Here is a tiny trained network, its code and every weight. The questions are about switching its units off for an input and a class, where a switched-off unit gives its printed mean instead of its output.

import numpy as np


def w(rows, s, z=0):
    codes = np.array(rows[::2]) - 128.0
    scale = np.full(codes.shape[1], s)
    scale[-1] = z or s
    return codes * scale


def f(y):
    return np.maximum(y, 0)


def log_softmax(a):
    a = a - a.max(-1, keepdims=True)
    return a - np.log(np.exp(a).sum(-1, keepdims=True))


def net(x, mask):
    res = np.array(x, float).reshape(1, 6) / 4 @ E
    y = f(res @ A[0][:, :-1].T + A[0][:, -1])
    res = res + np.where(mask, y, B[0][:, -1]) @ B[0][:, :-1]
    return log_softmax(res[-1] @ U[:, :-1].T + U[:, -1])


A, B = {}, {}
E = w([
[32,72,113,116,51,92,129,170,144,7],'x0',
[196,105,99,94,117,24,70,98,140,140],'x1',
[98,131,134,111,131,119,123,140,137,148],'x2',
[159,193,103,80,107,101,217,127,191,121],'x3',
[127,116,115,101,100,149,126,134,134,141],'x4',
[138,144,134,139,92,133,120,132,139,133],'x5',
],0.014)
A[0] = w([
[118,105,139,144,138,158,51,126,107,123,254],'neuron 1',
[153,174,113,85,121,88,252,135,163,120,162],'neuron 2',
[135,97,100,138,154,136,139,102,109,124,147],'neuron 3',
[103,144,145,131,121,132,167,118,126,57,158],'neuron 4',
[189,151,132,97,155,129,111,112,98,176,148],'neuron 5',
[123,173,149,170,174,241,191,126,112,206,192],'neuron 6',
[157,118,135,138,158,109,98,117,132,215,119],'neuron 7',
[141,104,101,103,110,64,94,126,134,87,90],'neuron 8',
[52,138,145,156,124,200,176,147,119,90,154],'neuron 9',
],0.017,0.0064)
B[0] = w([
[105,95,133,174,146,151,25,153,116,171,200],'neuron 1',
[162,174,116,77,114,106,252,103,135,114,208],'neuron 2',
[130,133,151,131,102,137,90,136,155,124,147],'neuron 3',
[94,127,110,79,119,153,152,186,121,179,174],'neuron 4',
[168,174,137,177,140,150,127,82,143,167,193],'neuron 5',
[95,40,136,32,131,7,103,136,110,141,251],'neuron 6',
[170,201,101,164,97,154,98,113,135,151,188],'neuron 7',
[138,88,155,93,157,62,104,99,108,150,175],'neuron 8',
[87,105,120,190,129,192,179,159,142,56,215],'neuron 9',
],0.017,0.032)
U = w([
[87,39,150,159,139,42,41,177,61,212,252],'0',
[136,144,147,13,113,19,165,108,84,97,144],'1',
[184,255,133,201,127,197,3,108,77,176,76],'2',
[203,223,109,221,130,129,227,23,171,192,47],'3',
[63,85,141,252,144,222,117,222,101,110,79],'4',
[99,188,68,128,92,188,241,227,125,119,57],'5',
],0.0077,0.0024)

Each question gives the input, the list of numbers given to net, and the class t.
The units are the neurons (one row each of A and B). Each row of codes is followed by its name. A weight is (code - 128) times the scale printed after its matrix; where a second scale follows, it is the last column's (A, B and U).
mask holds one flag per neuron, in row order. A switched-off neuron (its flag False) gives its mean, the last column of its row in B, instead of its output. The means were averaged over made-up inputs and are rounded, as every weight is.
A unit's drop is (log p(t) with every unit on - log p(t) with that unit switched off) / (log p(t) with every unit on - log p(t) with every unit switched off).
most important unit: the unit with the biggest drop
top k neurons: the k neurons with the biggest drops, biggest first
drop when u is switched off: that unit's drop, to one decimal
input [-3,-5,4,2,-6,5], class 1: most important unit => neuron 6
input [7,0,3,8,0,-2], class 5: top 2 neurons => [neuron 6; neuron 4]
input [7,-4,8,1,-6,-6], class 5: top 2 neurons => [neuron 1; neuron 4]
input [8,-1,5,-3,7,-2], class 4: top 2 neurons => [neuron 6; neuron 9]
input [-5,-6,5,2,5,-7], class 1: top 2 neurons => [neuron 6; neuron 1]
input [1,-7,6,7,-1,0], class 5: top 2 neurons => [neuron 9; neuron 8]
input [-8,2,1,-8,0,-5], class 2: top 2 neurons => [neuron 7; neuron 5]
input [-3,-6,2,1,7,5], class 1: top 2 neurons => [neuron 1; neuron 6]
input [7,-4,-2,0,-8,-8], class 4: top 2 neurons => [neuron 2; neuron 9]
input [-3,-5,8,2,-7,2], class 1: top 2 neurons => [neuron 6; neuron 1]
input [0,1,-1,4,-5,6], class 3: top 2 neurons => [neuron 6; neuron 9]
input [2,-6,-6,-8,1,-2], class 4: drop when neuron 9 is switched off => 1.7
input [-2,7,7,7,-8,-4], class 3: drop when neuron 6 is switched off => 0.3
input [-6,-2,-6,1,-6,-2], class 1: top neuron => [neuron 6]
input [3,-8,-7,-3,7,3], class 4: drop when neuron 9 is switched off => 3.1
input [-2,4,-6,-6,5,-8], class 2: drop when neuron 3 is switched off => 0.0
input [8,0,-3,8,-8,8], class 5: top 2 neurons => [neuron 6; neuron 4]
